Moves between nodes:
q: lada->lubu, savo->nave, mivi->leni, lalo->fidi, saru->boko, veve->dine, tila->sini, nopo->kima, zasa->sage, voze->talu, duka->nita, vuda->lalo, rozu->pipe, sako->nuko, baru->kanu, lime->fade, nita->numa, sadi->nilo, kemi->ziri, defa->sika, labe->mivi, nide->nera, pibe->bura, nera->pifu, fofe->milu, moti->mili, bura->lada, rava->latu, numa->tano, pipe->sako, sini->mavi, sosu->lufo, bene->sosu, pozu->zoku, garu->tila, seta->kili, peba->kega, zeto->madu, reki->zivo, fade->zofo, fidi->kave, sage->lutu, pafe->vure, zoke->pano, poku->gose, tole->kesu, zofo->zeto, lafa->defa, kanu->gare, tamo->nide, milu->zule, pidu->garu, kili->gova, lovu->lafa, zule->sada, nada->kemi, tano->deti, doru->taso, bado->peba, ruli->fofe, fupe->dafe, dupe->lobe, suga->zate, gare->labe, tepa->veto, dili->pibe, rebu->lime, dine->fupe, mavi->ruli, bati->giko, mili->budo, madu->pozu, puso->rara, vili->moti, tomo->nizu, pifu->tepa, dodu->kalo, kega->seta, rara->vili, vure->dodu, nilo->reki, ledi->bene, sada->dili, pano->bati, lobe->nadi, bula->bado, nofo->veze, zuzu->dako, vuvi->bula, talu->zasa, kalo->suga, veto->voze, noru->pidu, dako->ledi, giko->rago, budo->saru, kima->baru, leni->doru, latu->kelo, gose->vuda, kolu->bivi, nadi->kolu, ziri->nofo, vupo->rava, bosa->rebu, veze->bosa, zoku->zoke, rago->lofi, kave->zuzu, nave->pafe, lubu->bupa, taso->vupo, bivi->soso, luse->nada, dafe->noru, boko->duka, feni->sadi, soso->nopo, zivo->tole, gova->dupe, lufo->feni, lutu->luse, deti->vuvi, kesu->tomo, lofi->puso, bupa->savo, nuko->tamo, zate->lovu, nizu->rozu, kelo->veve, sika->poku
r: lada->dako, savo->sosu, mivi->sada, lalo->tamo, saru->kima, veve->nave, tila->lovu, nopo->sini, zasa->rago, voze->bati, duka->kanu, vuda->nuko, rozu->rebu, sako->fade, baru->ruli, lime->nita, nita->gare, sadi->lutu, kemi->moti, defa->nizu, labe->zule, nide->madu, pibe->kave, nera->pozu, fofe->poku, moti->bivi, bura->zuzu, rava->lubu, numa->labe, pipe->lime, sini->lafa, sosu->talu, bene->voze, pozu->bula, garu->zate, seta->kelo, peba->rava, zeto->deti, reki->nada, fade->numa, fidi->nide, sage->lofi, pafe->feni, zoke->peba, poku->pipe, tole->ziri, zofo->tano, lafa->tomo, kanu->fofe, tamo->zeto, milu->gose, pidu->suga, kili->veve, lovu->kesu, zule->vuda, nada->vili, tano->mivi, doru->pibe, bado->vupo, ruli->sika, fupe->vure, dupe->fupe, suga->zivo, gare->milu, tepa->zoke, dili->fidi, rebu->duka, dine->pafe, mavi->defa, bati->seta, mili->soso, madu->vuvi, puso->lobe, vili->kolu, tomo->veze, pifu->zoku, dodu->nilo, kega->latu, rara->nadi, vure->sadi, nilo->luse, ledi->veto, sada->lalo, pano->kega, lobe->dafe, bula->taso, nofo->budo, zuzu->pifu, vuvi->doru, talu->giko, kalo->reki, veto->pano, noru->kalo, dako->tepa, giko->kili, budo->nopo, kima->mavi, leni->dili, latu->bupa, gose->sako, kolu->pidu, nadi->noru, ziri->mili, vupo->lada, bosa->boko, veze->saru, zoku->bado, rago->gova, kave->nera, nave->lufo, lubu->ledi, taso->bura, bivi->garu, luse->rara, dafe->dodu, boko->baru, feni->sage, soso->tila, zivo->kemi, gova->dine, lufo->zasa, lutu->puso, deti->leni, kesu->nofo, lofi->dupe, bupa->bene, nuko->zofo, zate->tole, nizu->bosa, kelo->savo, sika->rozu
b: lada->rava, savo->veve, mivi->deti, lalo->dili, saru->bosa, veve->gova, tila->nopo, nopo->saru, zasa->feni, voze->sosu, duka->lime, vuda->sada, rozu->poku, sako->vuda, baru->duka, lime->sako, nita->fade, sadi->dodu, kemi->tole, defa->ruli, labe->tano, nide->kave, pibe->taso, nera->zuzu, fofe->gare, moti->ziri, bura->vupo, rava->kega, numa->zofo, pipe->gose, sini->kima, sosu->nave, bene->savo, pozu->pifu, garu->soso, seta->giko, peba->pano, zeto->nide, reki->suga, fade->nuko, fidi->pibe, sage->sadi, pafe->fupe, zoke->veto, poku->milu, tole->lovu, zofo->tamo, lafa->mavi, kanu->nita, tamo->fidi, milu->labe, pidu->bivi, kili->rago, lovu->sini, zule->mivi, nada->zivo, tano->zeto, doru->bula, bado->zoke, ruli->kanu, fupe->lobe, dupe->puso, suga->garu, gare->numa, tepa->ledi, dili->doru, rebu->pipe, dine->dupe, mavi->baru, bati->talu, mili->nofo, madu->nera, puso->luse, vili->kemi, tomo->defa, pifu->dako, dodu->noru, kega->bati, rara->nada, vure->dafe, nilo->kalo, ledi->bupa, sada->leni, pano->voze, lobe->rara, bula->zoku, nofo->tomo, zuzu->lada, vuvi->pozu, talu->lufo, kalo->pidu, veto->bene, noru->kolu, dako->lubu, giko->zasa, budo->veze, kima->boko, leni->vuvi, latu->seta, gose->zule, kolu->moti, nadi->vili, ziri->kesu, vupo->peba, bosa->rozu, veze->nizu, zoku->tepa, rago->sage, kave->bura, nave->dine, lubu->latu, taso->bado, bivi->mili, luse->reki, dafe->nadi, boko->rebu, feni->vure, soso->budo, zivo->zate, gova->lofi, lufo->pafe, lutu->nilo, deti->madu, kesu->lafa, lofi->lutu, bupa->kelo, nuko->lalo, zate->tila, nizu->sika, kelo->kili, sika->fofe

In the rows, 611 means zero.

The rows follow the links: the fewer symbols apart two nodes are, the more alike their rows tend to be.

Each row is also shifted at random along 3 hidden directions that mean nothing.

The rows of 90 nodes, shuffled:
Each row is one node's numbers.
v1: [ 889  516  720  589  584  559  585  552  634  597  622  567  629  536  622  614  587  582  480  587  607  516  649  562  539  677  593  596  589  630  599  605  692  608  588  672]
v2: [ 633  568  488  631  681  665  640  647  610  568  521  683  574  635  584  558  570  604  620  665  489  631  578  627  599  675  612  662  616  591  644  739  660  634  565  619]
v3: [ 535  637  526  642  688  655  598  666  613  619  588  646  634  667  612  658  558  544  701  674  539  602  591  700  685  508  586  588  630  684  669  643  698  611  604  663]
v4: [ 388  704  477  653  694  612  629  725  570  629  650  726  552  637  587  525  619  585  704  681  573  639  670  660  705  463  545  611  641  667  594  660  560  657  582  576]
v5: [ 668  643  573  627  660  668  571  640  588  643  516  673  622  566  686  653  569  595  765  578  552  571  556  655  595  646  653  648  594  594  685  647  685  595  670  602]
v6: [ 623  629  608  545  604  665  579  631  696  523  583  584  693  714  690  646  645  713  773  653  609  681  627  689  659  599  628  560  666  598  657  557  567  684  689  543]
v7: [ 556  580  514  640  615  654  704  626  566  613  674  657  507  604  543  463  614  605  469  677  579  625  635  552  644  659  541  662  625  559  575  712  561  665  519  578]
v8: [ 624  557  563  586  604  785  651  582  659  586  575  529  646  731  615  646  587  593  682  701  601  650  554  666  694  646  633  589  679  574  701  635  623  642  659  600]
v9: [ 690  628  621  630  584  613  692  575  570  650  736  555  550  636  529  570  631  614  429  612  672  671  588  568  622  639  569  621  587  556  545  587  556  598  551  624]
v10: [ 577  635  632  585  584  450  623  637  613  572  675  632  583  618  541  541  723  706  555  562  691  707  676  546  553  557  628  612  602  610  460  549  417  614  583  547]
v11: [ 682  612  616  599  589  610  657  574  611  569  713  556  591  666  576  597  618  677  410  641  587  675  587  592  604  687  533  612  561  548  590  588  653  627  517  651]
v12: [ 220  581  654  619  525  572  642  531  602  638  608  533  611  595  547  651  620  602  497  571  657  639  572  548  594  636  658  615  591  581  582  591  589  539  568  639]
v13: [ 407  597  666  648  548  607  652  531  576  678  698  527  585  572  558  627  580  535  419  612  644  556  604  559  644  602  565  589  575  613  607  593  685  557  542  689]
v14: [ 551  567  565  639  622  637  627  608  573  659  476  661  570  521  594  588  583  568  669  561  575  579  563  569  551  690  690  691  609  576  623  714  594  564  628  585]
v15: [ 538  609  619  611  567  612  667  551  614  601  685  530  603  677  548  634  626  665  435  617  624  702  556  588  604  670  592  606  571  546  588  573  609  589  545  643]
v16: [ 747  650  510  632  714  664  597  669  616  590  557  656  637  676  628  667  559  598  711  654  501  627  554  707  636  575  592  607  604  645  681  652  708  619  612  657]
v17: [ 546  637  634  574  586  471  619  625  634  543  657  594  617  674  559  593  696  739  544  579  663  741  644  571  557  577  627  596  590  608  494  534  466  611  573  582]
v18: [ 560  554  613  610  556  739  672  528  603  676  572  500  604  638  561  647  594  549  591  611  664  624  519  583  634  701  672  638  648  527  649  629  585  564  643  600]
v19: [ 395  688  510  675  687  610  587  689  542  659  563  748  565  534  652  576  569  561  727  601  537  562  625  645  644  540  583  645  584  646  640  685  666  599  603  605]
v20: [ 441  580  475  603  643  724  666  639  638  548  582  623  604  725  596  557  591  647  631  725  524  686  584  654  692  628  570  624  655  581  659  702  624  679  569  593]
v21: [ 586  575  552  594  606  657  635  597  619  587  480  632  594  621  614  599  622  694  665  580  565  685  519  589  530  749  697  696  600  510  624  679  571  591  627  559]
v22: [ 577  598  608  599  572  569  673  575  597  615  629  569  576  637  525  582  673  668  516  575  671  722  561  546  551  673  658  651  595  532  529  592  480  575  587  581]
v23: [ 776  499  598  624  621  639  648  579  614  590  575  600  586  593  556  552  568  565  485  644  552  559  588  561  568  708  598  648  623  597  625  707  670  622  558  655]
v24: [ 578  695  544  683  668  633  599  687  505  725  569  745  526  487  641  559  590  510  756  561  603  536  618  611  624  558  622  668  609  629  625  689  594  585  651  562]
v25: [ 829  542  520  621  663  762  672  610  639  602  577  560  608  720  566  615  560  537  622  723  550  627  548  660  670  631  601  613  676  603  683  691  655  643  610  640]
v26: [ 456  594  563  614  559  711  689  578  590  639  615  570  559  656  558  557  631  623  558  642  646  688  555  572  649  691  628  651  642  509  610  651  527  616  600  562]
v27: [ 579  621  610  613  587  731  607  596  597  669  544  606  612  585  660  628  610  564  767  594  664  583  559  626  650  647  673  633  661  560  675  629  572  607  708  542]
v28: [ 515  520  591  614  590  787  641  546  651  644  547  491  661  682  604  691  541  482  663  710  608  553  543  661  716  609  639  571  690  623  735  648  702  610  650  660]
v29: [ 497  549  639  590  550  574  638  540  622  602  557  535  630  624  549  649  635  643  525  567  641  666  547  548  539  690  689  622  589  558  573  594  553  547  593  618]
v30: [ 568  550  590  604  562  742  689  542  618  630  610  509  597  678  554  612  598  593  542  661  636  657  526  595  648  704  633  633  641  521  650  636  604  609  606  602]
v31: [ 687  549  672  541  580  475  574  595  698  466  579  614  667  631  626  602  665  786  537  575  579  674  646  578  495  696  631  603  577  596  544  575  581  645  581  594]
v32: [ 479  547  689  608  530  627  638  488  634  629  603  451  664  654  547  730  583  575  478  598  657  635  524  580  599  671  669  585  591  583  623  550  662  526  594  700]
v33: [ 607  470  641  563  577  566  596  540  683  515  456  568  670  613  599  659  590  673  543  592  525  610  549  571  479  770  695  633  587  580  625  662  691  573  582  667]
v34: [ 573  566  535  637  649  636  621  627  585  619  479  676  581  552  591  580  575  572  652  597  529  584  562  593  557  689  654  687  608  589  637  733  648  589  594  609]
v35: [ 544  604  653  606  576  468  598  641  581  574  661  712  546  487  614  461  667  687  490  566  612  573  737  514  547  635  557  650  586  619  511  642  553  650  538  554]
v36: [ 685  713  473  684  722  621  647  746  514  684  657  757  502  598  575  501  613  530  705  642  597  620  657  640  677  470  553  647  632  661  580  690  525  630  599  563]
v37: [ 689  653  640  584  611  522  624  602  644  553  702  545  648  727  554  675  653  706  515  602  636  740  590  630  586  571  605  567  568  608  544  499  566  592  575  650]
v38: [ 311  635  654  597  562  491  594  592  641  571  662  557  655  663  573  676  643  670  524  593  637  689  621  599  600  542  614  556  566  642  553  520  599  576  565  657]
v39: [ 550  525  592  605  565  740  681  532  631  604  605  495  618  683  566  642  568  563  499  689  592  621  523  604  662  702  615  607  638  556  684  647  686  602  581  664]
v40: [ 358  654  602  630  579  691  587  625  564  683  537  661  586  522  672  593  605  572  777  579  644  561  597  605  653  617  654  655  642  570  656  645  573  606  689  526]
v41: [ 910  535  552  615  633  686  689  592  597  607  640  598  544  644  536  512  588  586  471  681  573  622  593  578  609  703  570  656  637  562  595  699  605  642  550  619]
v42: [ 533  616  631  630  566  600  680  561  579  666  683  544  561  626  516  600  638  589  456  589  691  664  578  557  609  631  613  618  589  562  553  578  539  566  567  624]
v43: [ 515  653  567  666  662  652  568  646  555  681  525  694  599  523  661  642  547  511  741  580  553  511  591  645  625  567  623  642  596  657  683  672  720  564  644  635]
v44: [ 438  542  583  617  600  518  628  615  589  581  539  690  551  511  563  496  631  641  534  575  572  591  648  510  525  695  626  689  594  589  545  711  562  609  548  575]
v45: [ 486  620  590  633  583  742  644  608  556  714  597  609  565  565  617  572  619  502  742  622  708  570  612  594  693  578  647  634  691  588  647  642  507  602  697  517]
v46: [ 643  531  731  580  557  485  561  557  654  592  583  561  655  551  597  635  639  606  558  551  669  561  660  551  520  617  660  587  606  660  551  570  578  571  619  634]
v47: [ 387  561  591  601  569  680  635  550  624  625  493  579  622  608  605  638  605  637  645  578  601  646  516  579  578  729  706  663  612  524  645  653  597  571  638  579]
v48: [ 509  591  654  618  575  534  603  589  585  593  687  651  560  519  612  527  604  632  438  598  588  544  681  543  589  643  528  613  569  620  566  632  665  633  523  631]
v49: [ 705  588  554  609  591  736  717  579  598  630  651  548  553  687  539  552  628  616  520  670  641  692  546  588  648  693  603  651  646  513  609  654  539  634  582  573]
v50: [ 729  555  547  625  646  651  624  616  600  622  473  649  591  576  593  600  578  587  667  583  546  603  538  591  537  719  680  686  610  566  634  706  617  577  625  608]
v51: [ 513  613  607  557  602  663  575  619  692  538  583  575  698  715  677  671  620  663  761  668  615  643  624  686  677  563  631  549  667  628  664  560  600  666  681  580]
v52: [ 488  673  561  620  615  674  596  661  557  661  548  698  561  551  678  561  634  642  784  564  609  617  597  620  622  636  645  673  624  546  635  646  542  624  677  496]
v53: [ 599  536  650  608  566  556  638  557  599  630  543  567  594  565  529  606  637  588  554  553  662  617  584  522  512  679  702  657  607  581  557  632  529  543  608  608]
v54: [ 513  567  618  626  557  700  665  551  571  711  540  556  572  572  570  616  608  527  634  581  680  593  538  552  600  675  700  660  643  544  631  652  545  548  661  574]
v55: [ 495  560  601  596  549  724  652  535  629  612  529  522  626  662  591  663  604  632  608  615  617  667  505  594  609  737  689  645  628  504  660  625  605  583  634  596]
v56: [ 584  547  635  599  563  560  647  557  621  609  549  560  600  611  538  615  646  645  539  559  646  666  564  538  519  694  696  645  597  557  555  613  523  555  597  600]
v57: [ 527  546  637  629  566  531  640  578  579  648  546  618  566  513  539  552  643  568  551  542  662  584  612  499  515  657  686  670  608  595  530  661  509  547  600  586]
v58: [ 578  501  615  650  597  649  647  555  579  655  587  594  566  534  555  560  548  472  479  650  587  486  621  554  619  654  583  634  625  628  631  718  692  590  552  671]
v59: [ 654  542  543  575  599  728  687  561  666  526  616  545  614  740  577  590  593  695  481  700  533  708  532  620  633  747  575  632  618  512  658  652  662  656  542  633]
v60: [ 512  514  563  587  603  548  621  604  646  506  514  672  605  600  603  538  613  718  515  607  492  639  604  551  518  747  626  672  588  569  583  707  636  630  528  613]
v61: [ 705  673  647  628  608  535  636  611  594  648  732  550  602  658  540  654  641  592  502  587  692  658  613  605  612  519  586  561  572  635  537  513  560  568  580  659]
v62: [ 491  556  615  596  572  777  619  555  648  640  534  516  673  659  644  697  578  543  719  659  643  578  541  657  687  641  668  591  680  581  721  619  652  606  689  602]
v63: [ 831  631  604  606  607  597  673  603  593  579  737  610  546  641  565  529  640  684  409  630  595  679  617  572  598  675  521  633  566  547  552  611  594  649  516  615]
v64: [ 765  543  531  641  666  661  633  625  589  633  493  658  577  579  577  587  572  540  645  608  534  582  559  603  560  675  651  682  622  605  642  737  649  588  608  626]
v65: [ 659  583  578  656  615  652  645  610  536  723  516  657  532  496  568  551  614  505  675  557  653  571  570  534  553  662  694  703  635  567  594  704  521  557  653  558]
v66: [ 660  650  583  612  629  685  582  630  589  651  518  660  609  566  681  631  600  618  782  570  587  602  566  639  595  668  663  664  623  566  673  642  617  600  691  545]
v67: [ 557  548  716  606  551  485  572  584  604  613  615  632  602  467  613  559  622  582  513  549  643  491  709  521  545  621  606  605  596  657  546  617  612  600  581  618]
v68: [ 577  538  555  630  621  580  645  620  592  578  587  683  535  543  566  475  612  619  494  627  547  589  646  531  565  696  580  676  606  585  569  731  605  640  531  592]
v69: [ 735  570  499  649  685  655  641  654  576  629  529  686  546  585  569  540  575  551  633  628  531  588  581  597  585  656  619  681  624  606  621  737  617  605  583  599]
v70: [ 630  649  568  616  642  679  575  640  608  619  502  672  625  584  693  636  592  649  775  572  546  607  551  655  589  666  655  655  607  563  686  647  660  613  675  574]
v71: [ 647  642  582  604  600  555  652  624  590  563  735  656  540  605  590  498  646  713  417  623  575  662  658  568  595  665  506  635  562  560  541  622  605  662  501  595]
v72: [ 721  523  724  550  563  506  565  541  695  525  563  520  705  641  601  690  643  674  560  567  630  631  615  583  512  654  677  572  595  632  570  543  603  583  621  650]
v73: [ 470  521  757  583  534  488  556  524  665  603  570  500  697  578  590  722  611  559  557  559  679  543  633  570  546  588  690  552  609  680  582  533  639  539  635  684]
v74: [ 595  581  507  615  611  674  707  614  599  566  664  636  530  668  550  474  630  667  475  687  567  684  605  580  647  699  539  659  627  524  590  698  562  678  517  572]
v75: [ 851  656  538  666  711  659  609  681  559  681  580  679  574  595  607  627  561  495  716  622  571  566  581  664  637  539  605  624  619  657  657  662  656  585  643  639]
v76: [ 618  487  659  609  576  563  613  552  609  635  510  576  605  533  557  614  609  560  547  549  631  560  589  525  504  690  702  656  611  600  582  660  589  541  616  633]
v77: [ 641  585  534  651  633  752  686  622  577  693  627  592  549  635  551  546  588  470  650  708  655  577  607  622  725  561  600  622  706  618  645  685  549  641  630  585]
v78: [ 592  642  520  624  690  659  622  677  629  599  618  629  619  708  601  619  593  574  713  688  583  652  617  690  696  496  581  576  658  671  643  626  602  647  612  616]
v79: [ 568  605  645  556  584  501  601  583  683  511  636  536  689  729  574  697  663  748  535  594  621  747  584  624  557  609  634  561  577  612  557  500  573  595  576  650]
v80: [ 664  570  495  655  678  676  654  645  581  637  554  671  551  608  559  547  563  525  619  677  535  576  595  610  631  618  596  659  637  624  639  744  640  622  579  626]
v81: [ 419  615  615  616  582  484  610  644  584  564  693  720  540  502  624  450  649  705  457  581  577  593  727  529  578  644  517  643  557  599  520  653  595  669  503  574]
v82: [ 317  596  455  623  653  675  652  663  610  560  568  689  574  658  587  525  577  634  615  705  494  651  608  633  675  625  561  637  636  608  649  728  642  676  535  598]
v83: [ 441  524  723  582  541  469  548  556  649  560  570  605  661  511  631  618  614  622  531  557  614  510  681  541  532  639  630  589  589  659  574  591  646  598  587  645]
v84: [ 676  664  512  619  687  662  636  700  615  593  641  649  600  715  579  578  631  604  714  693  609  686  629  676  702  491  581  581  670  651  601  615  525  663  634  573]
v85: [ 549  489  590  604  602  575  622  580  634  544  529  639  601  563  590  557  584  638  506  615  512  578  611  558  543  724  614  655  589  587  618  716  679  614  534  645]
v86: [ 447  625  533  624  601  732  671  633  597  643  615  621  566  644  598  527  636  591  706  677  641  650  613  626  711  600  616  638  688  560  639  655  498  670  648  511]
v87: [ 463  616  599  606  576  728  619  591  606  660  551  591  616  596  654  621  608  576  761  616  655  588  577  625  661  638  664  631  664  560  677  631  575  613  701  543]
v88: [ 537  548  503  632  661  698  643  632  621  585  540  650  602  651  580  588  544  562  618  693  510  596  578  632  656  634  593  636  636  621  675  726  687  634  572  649]
v89: [ 709  562  662  593  582  580  613  552  642  547  667  575  630  613  630  617  581  670  419  627  553  588  616  585  576  706  541  593  560  592  620  605  735  633  533  682]
v90: [ 503  577  573  596  584  667  636  579  613  614  492  602  604  603  601  610  616  661  653  576  596  668  522  581  553  743  700  679  610  514  629  665  563  577  630  565]

Some nodes, each with its row:
tole v10
kemi v61
lafa v89
zoke v24
sada v90
saru v11
tano v54
mili v72
mavi v9
zoku v27
seta v51
kanu v33
kima v13
dako v70
ziri v73
latu v78
doru v82
sika v56
bula v8
pano v3
fidi v69
pipe v85
nofo v35
gare v58
milu v41
rava v19
peba v43
kave v20
deti v50

Row, symbols taken left to right, then the row they reach:
v71 r: v63
v18 b q b: v25
v64 r r q: v77
v40 r b q: v4
v34 r q q: v62
v45 q q b: v84
v86 q: v52
v81 q q r: v29
v66 r r: v5
v15 r r: v32
v26 r q r: v14
v7 b b: v47
v49 r q r: v21
v30 q b b: v88
v23 b r b: v55
v48 q b: v22
v74 q q q: v2
v67 r r: v1
v83 q q r: v42

